Rows and roughly how far along a hidden order each lies, from 0 to 15:
[-13.4   7.4  14.8 -15.9  -1.8   7.9   4.8  31.3  11.9 -13.2  -1.8  10.7
 -25.6  -5.0  -2.9   2.4   2.2   1.9  -7.1  13.8  49.1  10.0  -5.7   4.7
  40.2] : 15
[-22.3  17.7  18.2  11.1   9.8   8.4  17.1   3.3 -27.1   5.9  -2.0  -0.6
  -1.7  -9.9 -14.3  10.5   9.1  15.5  -7.4  -6.0  31.1   4.5 -13.4   7.6
   0.9] : 10
[ 21.0  -2.7 -19.1   1.1  -3.5  -8.1  -6.6  -5.3  26.1  -6.3  -3.5  19.3
  -0.2  25.9  15.9 -31.8   2.2  -1.1  -2.5  -1.0 -38.3   0.7   8.9 -17.7
 -16.6] : 5
[ 14.2 -12.2   8.5   6.9  -0.1 -14.7 -10.9  17.8  55.2  -9.6   1.5  -8.4
 -19.8   2.5   8.2  -7.9  -0.6  -1.3 -14.1 -19.1 -52.5   2.7   7.0   4.9
  10.8] : 13
[  6.5  -8.2  -0.6  14.7   6.0  -7.7 -15.8  -3.0  -0.8  10.3   8.5 -15.1
 -15.6  -2.6   6.9  34.6   4.2  16.0   3.7 -11.0 -58.8 -14.0  -3.3  15.3
 -11.4] : 8
[-18.1  18.8   8.4  13.2   2.9  13.2  13.9   9.3 -17.8   1.8   0.0   2.3
  -9.1 -11.5  -7.9   4.6   5.0   5.5  -9.0  -5.8  32.0   2.6 -16.8   7.4
   7.1] : 10
[ -8.6   2.7 -11.0  -1.3   5.8  14.0   7.2   1.4 -25.1   6.3   2.1  -3.3
  31.7 -14.0 -16.9 -11.6   2.7 -14.3   5.9  -1.1  58.0   2.4   0.0  17.8
 -17.3] : 2
[ 22.0  -6.7 -16.5   1.6  -5.3  -3.1  -6.6  -9.7  38.7  -5.4  -1.8  21.5
   6.3  23.2  16.3 -29.8   7.5  -2.6  -0.9   8.9 -19.6   4.7  10.9 -13.4
 -22.1] : 5
[-14.7  14.7  21.4 -13.4  -3.3   8.3   1.2  27.0  31.7 -11.3   1.9   2.8
 -15.5  -4.1  -0.2 -16.5  -0.3  -0.8  -7.3  14.2  22.8   9.5  -7.6   0.5
  41.8] : 15
[-19.7  -4.7  -0.1  -3.2 -17.1   5.4  -6.4   8.7  26.8  -2.9   2.0  19.5
  10.4  16.5  15.8 -30.2 -14.1 -35.2   6.5   2.1  -5.5  16.1  -5.2  -0.1
 -17.8] : 5
[-15.7  -8.8  25.0  -0.7  -6.3   6.8  -0.7  27.4  38.7  -5.9  -9.5 -15.2
 -15.8   6.0  12.5  -7.2  -7.5 -10.2   0.5 -18.5 -29.0  13.9  -6.6  13.2
  43.5] : 13
[-14.9  14.1  -6.4   0.7   3.6  11.1   4.0   3.1 -22.2   0.5   4.4  -0.2
  29.3 -15.2 -17.8 -12.2   2.7 -21.8   2.1  -2.3  48.9   2.5   3.1   8.0
 -15.4] : 2
[ 18.2   5.4 -28.7  -3.3 -16.3  -5.5  -8.6   1.0  -2.1  -8.8   0.4 -10.1
  -6.6   9.4  -4.2 -19.5   2.2   4.7  -2.5  20.5  39.5  -1.6  19.9 -24.5
  -0.7] : 7
[-21.4  -3.3  16.4  12.1  -1.2   9.0   9.9   9.0   3.5   2.0  -8.2 -17.7
 -17.1  -4.4 -12.2  12.5  -2.7   9.4  12.0 -16.1 -25.1  -4.8 -18.2  19.4
 -12.8] : 8
[ 17.8   5.6 -21.3   0.4 -18.7  -5.8  -3.8   3.1   7.4 -14.3   3.0 -10.9
 -13.6   7.2  -9.9 -23.1   0.5  -0.6  -1.3  18.7  40.3  -0.8  13.3 -22.3
  -0.1] : 7
[-13.1   5.6 -10.2 -10.5 -17.2   7.8  -2.9  33.3   9.2  -5.5  13.9   1.9
   2.7   1.1  -2.7 -16.2   2.0 -18.0   4.7  23.9  55.6  18.0   7.4  -2.8
  -1.9] : 7
[  7.9  -6.5   4.4  10.9   7.2 -11.5 -13.6  -4.3 -10.1  11.4   7.9 -21.4
 -14.1  -0.6   5.5  41.3   3.7  16.7   0.1 -13.1 -56.1 -12.2  -7.3  18.1
 -10.9] : 8
[-12.1   4.3  -7.9 -12.0 -17.9  10.6  -0.9  19.7   6.0  -8.2  12.5  -0.6
   0.5   0.9  -1.8 -23.6  -0.4 -22.2   7.0  20.9  79.3  15.4  10.3  -9.1
  -1.1] : 7
[ 20.3  -1.4 -15.5   5.7  -7.8   2.4 -10.6  -0.2  35.5 -12.8  -1.2  24.6
   1.5  21.9  13.0 -38.9   2.2 -10.6  -2.6  -6.3 -29.9  -1.3   6.9 -11.6
 -16.0] : 5
[-15.1   3.6  -7.4  -8.9 -13.0  10.8  -2.3  22.0  14.9 -10.8  11.4  -7.8
   3.7  -0.3  -4.1 -20.2   2.7 -27.5   1.6  25.3  58.3  12.1   6.5  -3.1
  -3.5] : 7
[-22.9  14.5  18.4   7.1  11.8  12.3  19.2  -8.2 -23.7   5.5  -3.3   2.8
  -4.4  -4.3 -14.9  10.8   8.7  15.5  -4.6  -4.1  27.3   5.8 -13.3  11.5
   9.9] : 10
[ 19.9  15.5 -17.7   4.7  -5.5   0.0 -12.5 -16.0 -50.2   1.5   2.0 -25.3
  17.7  -5.1  -3.6  -8.3  -3.0  -3.3   6.3   0.8  26.2 -12.3  13.2 -13.8
  -5.7] : 2
[ 20.3  -2.3  -8.9  -2.1   7.5   1.2 -16.7 -15.3  13.6   1.9  -2.6  12.1
  22.0   5.2  13.3  -8.4   0.7  12.7  13.3  -4.1 -33.4 -16.3  -2.7  -2.5
 -26.0] : 0
[  3.2   0.7  14.6  -3.7  -2.8 -15.4  -5.9  12.2  16.0 -14.9   1.8   3.9
 -20.3  -6.5  -4.7  21.4  -4.6   6.9 -19.8  12.8   7.1  -2.6   9.5 -18.6
  37.6] : 14
[ 17.2   6.6 -22.1  -0.3 -20.4  -3.6  -9.7  11.5   2.5 -13.8   2.9  -4.9
 -11.5  10.6  -8.4 -25.3  -0.9  -0.6  -1.8  22.0  45.6  -8.7  24.3 -27.1
   3.2] : 7
[-13.2   5.3  -9.6  -9.2 -11.8   7.6  -1.4  11.1   6.7  -7.1  11.2   3.4
   3.5   3.9  -4.3 -13.4   0.5 -25.3   7.0  28.9  66.8  15.5   8.4   1.5
  -3.3] : 7
[-17.0  -7.5   2.9   8.5   2.0  10.8  13.6   2.3   4.0   7.2 -10.1  -6.5
 -12.8  -5.2  -7.9  18.3  -5.4  15.1   9.6 -18.8 -21.4  -3.9 -20.4  22.6
 -10.7] : 8
[ 19.6 -10.3  12.7   4.6   4.3 -15.0  -7.3  15.7  52.1  -6.3  -1.4  -6.5
  -9.1   4.3   9.2   1.1   4.9   1.6 -11.9 -16.1 -55.6   1.2   8.4   4.9
  19.1] : 13
[ 17.0  -5.5 -12.2   5.9 -10.5  -3.0  -7.6   0.8  43.0 -10.4  -1.8  23.4
  -1.1  24.4  14.1 -38.4   2.7  -6.5  -2.2  -0.1 -18.0  -0.8  16.4 -15.7
 -18.7] : 5
[  3.5  14.0   8.0  13.2   3.8 -20.8  -8.6 -18.7 -37.4   4.6   6.3 -14.5
 -13.6  -8.6  -2.4  34.3  -0.3   7.4 -22.2  16.0   3.5  -7.6 -10.0  -9.4
   9.8] : 10
[ 13.2 -16.8  10.7   1.1   0.8 -14.5  -7.9  14.3  48.2  -6.4   0.7  -7.3
 -15.0   2.3  10.2  -2.1   4.5   3.3 -12.0 -12.1 -53.2   8.1   6.1  10.3
   9.5] : 13
[ 12.6  -5.0  -2.8  -2.4   4.1   2.9 -15.9 -20.8 -15.5   3.4  -0.9   7.7
  29.4   6.9  11.4  -6.7   0.7   2.9  15.5   3.9 -41.2 -20.4  -1.7  -4.4
 -21.8] : 0
[-12.9  -0.9 -12.5 -15.1  -5.4   7.4  -0.3  18.1   7.2  -2.0   9.6  -4.1
   1.2   2.3  -2.4 -11.2   5.4 -15.6  -2.2  27.7  51.7  16.0   9.0   0.8
  -2.2] : 7
[  9.0   3.5   9.4  -1.4  -1.2 -20.7  -8.4  11.5  30.2 -17.3   1.1   2.7
 -24.9  -5.8  -6.5   9.2  -5.9   2.0 -21.0  14.8   7.3  -3.7  10.1 -19.3
  36.9] : 14
[ 18.2  -3.3  -6.7   5.0  -7.3  -5.9 -12.1  -1.4  41.2  -7.2   0.1  18.4
  -0.3  24.1  13.5 -39.1   2.8  -7.2  -0.4  -5.0 -39.4   0.9  11.9 -17.3
 -17.6] : 5
